(in the rows, 128 means zero)
Each row has two labels, one from each of two sets.
[137 125  64 142 146 115 139 120 141 174 153 143 133  91 119 165 147  83
 102 125 146 127 137 140 116 124 108 126 156 107 144 124 146 118]
nt P
[109 124 139 156 133 118 134 121 135 163 135 110 138 123  89 142 152 103
 114 124 132 131 109 152 126 154 108 129 120 104 116 138 120 125]
jc Z
[130 125 111 146 146 106 136 106 131 139 132 127 142 109 127 142 147 108
 103 133 139 128 124 147 105 125 120 122 135 119 136 128 127 117]
nt J
[138 110  87 133 138 117 130 123 141 149 149 125 120  92 135 168 141  88
 111 114 153 132 149 130 134 122 122 136 165 112 130 129 140 123]
jc P
[134 132 143 147 142 113 131 128 124 147 128  97 138 125 117 125 125 157
 103 127 134 127 119 136 110 141 164 140 106 139 130 135 137 111]
ds J
[129 116 118 124 147 119 133 117 142 136 150 117 132 113  76 144 135 102
 120 134 134 126 110 136 117 157 113 134 109 131 139 143 130 115]
rn J
[147 129  78 109 133 112 120 125 139 137 171 120 126  99 146 129 148 128
 117 131 128 128 128  67  85 109 154 144 139 131 148 120  83 104]
ds P
[137 109 111 136 140 138 127 130 136 162 166 123 122 116 115 125 131 142
  99 123 140 133 125 129 117 129 131 160 137 141 130 129 134 101]
ds P
[130 108 105 140 145 134 136 129 138 161 159 134 130 128 102 143 133 128
 118 134 138 138 129 133 135 137 115 153 143 138 132 126 129 107]
rn P
[125 121 103 120 141 120 134 123 137 168 158 114 123  91 105 138 129 116
 121 125 123 128 125 117 121 138 118 149 138 128 130 137 119 100]
rn P
[146 133  88 122 158 102 117 116 121 121 167 149 140 103  99 252 130 105
 112 132 132 109 115 145 105 132 140 134 109 102 166  92 119 145]
nt J
[141 139 128 123 115 147 108 124 133 122 129  94 122 133 151 120 141 139
 134 136 122 122 132 114 138 114 141 140 139 126 124 132 146 109]
ds P
[114 129 100 136 138 133 149 136 131 137 114 124 143 105 125 149 121 130
 127 127 141 112 140 118 140 122 120 125 148 127 114 126 141 126]
nt P
[136 123 104 129 143 122 118 118 148 168 149 115 136 110 126 154 141 133
  98 127 144 136 136 128 118 122 124 153 137 132 127 129 138  92]
ds P
[120 118  96 156 177 117 146 124 136 157 137 124 120 105 121 145 135 114
 108 133 150 116 135 127 118 136 127 131 157 144 131 128 128 114]
nt P
[136 116  73 132 143 117 129 121 130 142 141 124 141  95 131 171 139  90
 121 120 148 118 137 133 116 118 129 120 142 114 147 120 116 132]
jc P
[127 127  81 143 144 125 139 123 142 143 137 131 127 105 133 158 132 117
  97 133 137 151 142 127 123 123 126 130 152 126 146 128 136 118]
nt P
[138 129 163 108 107 134 106 122 120 131 130 114 113 153 109 126 143 131
 143 127 117 128 117 138 124 135 130 137 110 125 133 133 115 126]
ds Z
[131 122 123 129 154 115 135 126 132 143 127 150 135 129 137 130 123 110
 118 115 106 117 144 140 116 131 141 127 123 109 128 131 124 146]
nt K
[121 121  96 154 151 116 149 117 157 157 140 131 140 107 118 151 130 114
  91 133 144 146 134 136 117 137 107 136 165 119 119 115 134 113]
nt P
[114 133 193 142 113 148 140 151 117 106  99 154 132 183 134  89 124 184
 125 130 115 132 129 119 135 137 123 116 112 162  93 124 139 129]
ds K
[125 116 115 195 172 102 142 118 139 173 144 125 150 123  91 156 141  97
  54 123 147 137  97 177  97 166 102 145 114 127 124 110 138 103]
nt J
[152 144 116 130 143 121 117 128 117  91 141 130 147 137 135 123 115 118
 128 128 138 129 119 142 120 136 132  98 118 114 150 120 138 145]
nt J
[126 119  77 139 167  99 144 115 144 144 147 120 147  91 124 157 132  98
  97 146 143 137 130 132 112 128 119 154 152 123 131 116 135 112]
nt P
[165 129  85 131 148 113 133 112 137 143 157 138 127 104 129 167  88 106
 103 133 152 144 138 139 120 123 123 132 152 116 142 119 130 113]
nt P
[124 110 104 152 146 111 145 132 140 159 142 131 144 116 108 154 139 111
  95 124 155 126 125 143 105 133 116 134 138 117 114 128 139 107]
nt P
[150 127 126 132 152 119 119 121 127 135 152 122 134 138 121 120 149 132
  93 127 127 132 113 146 106 138 132 147 118 145 142 124 138 106]
ds J
[120 115 106 170 132 115 148 138 142 159 116 140 150  45 143 144 126 102
  93 115 138 128 131 161 120 151 103 134 144 126 124 122 145 115]
nt P
